Here is a tiny trained network, its code and every weight. The questions are about switching its units off for an input and a class, where a switched-off unit gives its printed mean instead of its output.

import numpy as np


def w(rows, s, z=0):
    codes = np.array(rows[::2]) - 128.0
    scale = np.full(codes.shape[1], s)
    scale[-1] = z or s
    return codes * scale


def norm(h):
    return h / np.sqrt((h * h).mean(-1, keepdims=True) + 1e-5)


def f(y):
    return y / 2 * (1 + np.tanh(0.7978845608 * (y + 0.044715 * y**3)))


def log_softmax(a):
    a = a - a.max(-1, keepdims=True)
    return a - np.log(np.exp(a).sum(-1, keepdims=True))


def net(x, mask):
    res = np.array(x, float).reshape(1, 6) / 4 @ E
    u = 0
    for l in range(2):
        y = f(norm(res) @ A[l][:, :-1].T + A[l][:, -1])
        res = res + np.where(mask[u : u + 13], y, B[l][:, -1]) @ B[l][:, :-1]
        u += 13
    return log_softmax(norm(res)[-1] @ U[:, :-1].T + U[:, -1])


A, B = {}, {}
E = w([
[33,113,105,148,79,96,102,168,142,117,154,82],'x0',
[171,106,76,73,112,137,85,145,178,128,198,167],'x1',
[95,73,129,136,108,147,71,83,63,89,209,120],'x2',
[82,149,140,114,157,190,107,165,126,42,131,131],'x3',
[106,202,105,181,87,157,116,69,189,87,126,216],'x4',
[146,252,91,77,179,135,104,182,106,97,147,182],'x5',
],0.011)
A[0] = w([
[119,55,97,128,77,108,160,99,145,136,104,87,69],'0.n0',
[176,88,127,53,105,125,71,148,154,141,195,97,42],'0.n1',
[80,124,106,173,69,172,76,111,216,53,152,179,2],'0.n2',
[217,25,113,34,121,82,81,141,128,154,203,111,54],'0.n3',
[98,44,192,132,138,129,146,102,54,72,162,76,18],'0.n4',
[34,138,115,110,98,57,123,218,131,165,103,69,43],'0.n5',
[193,231,138,71,217,182,138,179,128,79,95,138,18],'0.n6',
[164,176,160,107,109,146,143,168,124,135,123,159,42],'0.n7',
[185,79,156,163,114,140,254,113,185,223,41,92,30],'0.n8',
[191,51,97,26,137,122,100,162,138,141,196,131,49],'0.n9',
[46,152,83,109,137,84,132,201,126,160,107,62,6],'0.n10',
[156,87,143,162,131,113,179,112,179,183,43,119,23],'0.n11',
[159,142,116,141,113,101,116,176,156,146,96,141,73],'0.n12',
],0.0072,0.0079)
B[0] = w([
[131,191,141,47,192,148,81,140,147,156,76,154,182],'0.n0',
[138,104,101,93,154,157,171,125,152,151,173,106,174],'0.n1',
[39,153,101,193,89,165,137,87,209,84,166,172,188],'0.n2',
[163,82,78,108,121,201,127,166,155,227,196,136,252],'0.n3',
[129,123,166,183,197,200,62,95,76,135,92,107,187],'0.n4',
[167,185,104,160,97,105,220,173,119,80,160,32,187],'0.n5',
[89,169,93,56,202,194,167,173,54,73,33,220,234],'0.n6',
[121,102,125,110,139,132,135,81,78,91,118,127,122],'0.n7',
[173,60,183,134,93,37,185,70,254,145,17,134,245],'0.n8',
[140,91,72,94,166,184,190,101,146,166,185,122,219],'0.n9',
[135,186,131,195,110,75,147,175,113,99,156,83,148],'0.n10',
[156,101,167,108,89,95,124,113,163,115,63,133,173],'0.n11',
[126,87,141,92,134,110,114,123,124,82,129,95,121],'0.n12',
],0.0081,0.0044)
A[1] = w([
[126,189,133,113,97,143,113,186,127,153,104,94,64],'1.n0',
[227,162,149,157,138,125,86,44,107,213,159,167,52],'1.n1',
[139,98,183,159,142,32,161,94,182,132,41,139,65],'1.n2',
[70,31,175,155,141,162,79,96,28,145,110,73,33],'1.n3',
[144,67,196,177,151,87,138,80,108,212,99,107,95],'1.n4',
[128,170,146,125,53,49,76,206,104,83,149,56,61],'1.n5',
[154,93,151,93,135,54,69,125,163,158,155,107,53],'1.n6',
[57,71,186,180,123,170,107,104,2,69,77,53,41],'1.n7',
[144,187,104,174,54,124,110,56,137,83,191,212,2],'1.n8',
[198,222,104,131,174,114,75,114,124,125,90,186,113],'1.n9',
[26,136,135,116,83,139,50,126,180,70,155,175,75],'1.n10',
[139,220,186,30,207,115,89,191,99,99,88,194,40],'1.n11',
[76,123,121,147,30,151,85,111,176,48,157,147,60],'1.n12',
],0.0073,0.0056)
B[1] = w([
[93,104,107,121,157,102,166,144,131,83,125,108,128],'1.n0',
[142,114,99,207,83,75,135,177,29,166,113,111,162],'1.n1',
[169,108,164,37,111,61,118,123,201,44,110,127,247],'1.n2',
[178,206,185,163,168,197,29,162,68,98,111,116,198],'1.n3',
[83,154,159,139,39,144,72,137,116,137,39,116,232],'1.n4',
[88,160,125,163,181,65,212,158,142,154,166,105,160],'1.n5',
[132,134,109,108,98,194,134,71,102,161,90,148,132],'1.n6',
[196,134,235,106,203,120,35,152,172,2,176,107,211],'1.n7',
[97,148,119,210,79,53,134,96,120,124,211,194,201],'1.n8',
[109,59,116,106,124,108,147,105,20,91,113,144,218],'1.n9',
[69,155,141,122,126,199,172,86,202,191,115,157,218],'1.n10',
[84,125,67,36,187,164,182,121,80,67,39,176,253],'1.n11',
[60,186,117,121,144,140,112,86,210,154,126,93,208],'1.n12',
],0.0071,0.0047)
U = w([
[99,173,104,160,133,53,188,208,119,110,174,43,123],'0',
[30,171,99,184,89,163,118,81,210,113,179,183,153],'1',
[174,41,63,74,133,191,118,157,134,213,221,118,145],'2',
[142,118,217,164,167,174,27,137,99,61,135,81,148],'3',
[170,72,176,115,66,53,156,101,209,143,3,118,184],'4',
[151,89,131,187,63,163,68,109,43,237,82,101,2],'5',
[108,162,59,50,191,163,179,155,67,70,58,219,162],'6',
[168,145,96,199,77,55,132,88,35,126,152,213,38],'7',
],0.014,0.0056)

Each question gives the input, the list of numbers given to net, and the class t.
The units are the neurons (one row each of A and B). Each row of codes is followed by its name. A weight is (code - 128) times the scale printed after its matrix; where a second scale follows, it is the last column's (A, B and U).
mask holds one flag per neuron, layer by layer. A switched-off neuron (its flag False) gives its mean, the last column of its row in B, instead of its output. The means were averaged over made-up inputs and are rounded, as every weight is.
A unit's drop is (log p(t) with every unit on - log p(t) with that unit switched off) / (log p(t) with every unit on - log p(t) with every unit switched off).
The circuit of an input: a set's keep is (log p(t) with only the set's units on - log p(t) with every unit switched off) / (log p(t) with every unit on - log p(t) with every unit switched off). Starting from the 12 units with the biggest drops (on a tie, the unit counted first), units are removed one at a time, each time the one whose removal leaves the highest keep (on an exact tie, the one counted first), for as long as the keep stays at least 0.8.
circuit, biggest first: the units of the circuit, biggest drop first
k most important neurons: the k neurons with the biggest drops, biggest first
top k neurons in layer l: the k neurons of layer l with the biggest drops, biggest first
drop when u is switched off: that unit's drop, to one decimal
input [-1,-6,-6,-1,3,2], class 4: 4 most important neurons	(0.n8 1.n2 0.n0 0.n11)
input [1,1,1,-2,-4,5], class 2: 2 most important neurons	(0.n3 0.n9)
input [-1,-3,-2,-2,5,1], class 4: 2 most important neurons	(1.n2 0.n3)
input [4,-5,-2,-5,-5,2], class 0: circuit, biggest first	(0.n5)
input [7,-5,-2,3,2,6], class 0: 4 most important neurons	(0.n5 0.n10 1.n5 0.n0)
input [5,1,4,-2,2,-7], class 3: circuit, biggest first	(1.n3 0.n4)
input [3,-5,4,0,6,-7], class 3: 2 most important neurons	(1.n7 1.n3)
input [-7,-5,2,2,1,-2], class 3: 2 most important neurons	(1.n7 0.n4)
input [-4,0,7,-1,-3,-5], class 3: top 2 neurons in layer 0	(0.n4 0.n8)
input [-4,-2,-1,-6,7,1], class 7: 2 most important neurons	(1.n1 1.n8)
input [5,-6,0,2,-6,-1], class 3: 2 most important neurons	(0.n4 1.n7)
input [0,-7,1,4,5,2], class 1: 2 most important neurons	(0.n0 0.n2)
input [-7,3,8,-3,5,-6], class 5: top 2 neurons in layer 0	(0.n6 0.n5)
input [3,-7,8,-2,-7,8], class 3: circuit, biggest first	(1.n7)
input [5,-5,-7,8,-5,2], class 0: 2 most important neurons	(0.n5 0.n10)
input [1,-2,2,4,-8,2], class 3: drop when 0.n4 is switched off	0.3
input [2,-6,6,-1,-3,-8], class 3: drop when 0.n5 is switched off	0.0
input [2,-6,6,-5,3,-4], class 3: drop when 1.n7 is switched off	0.1
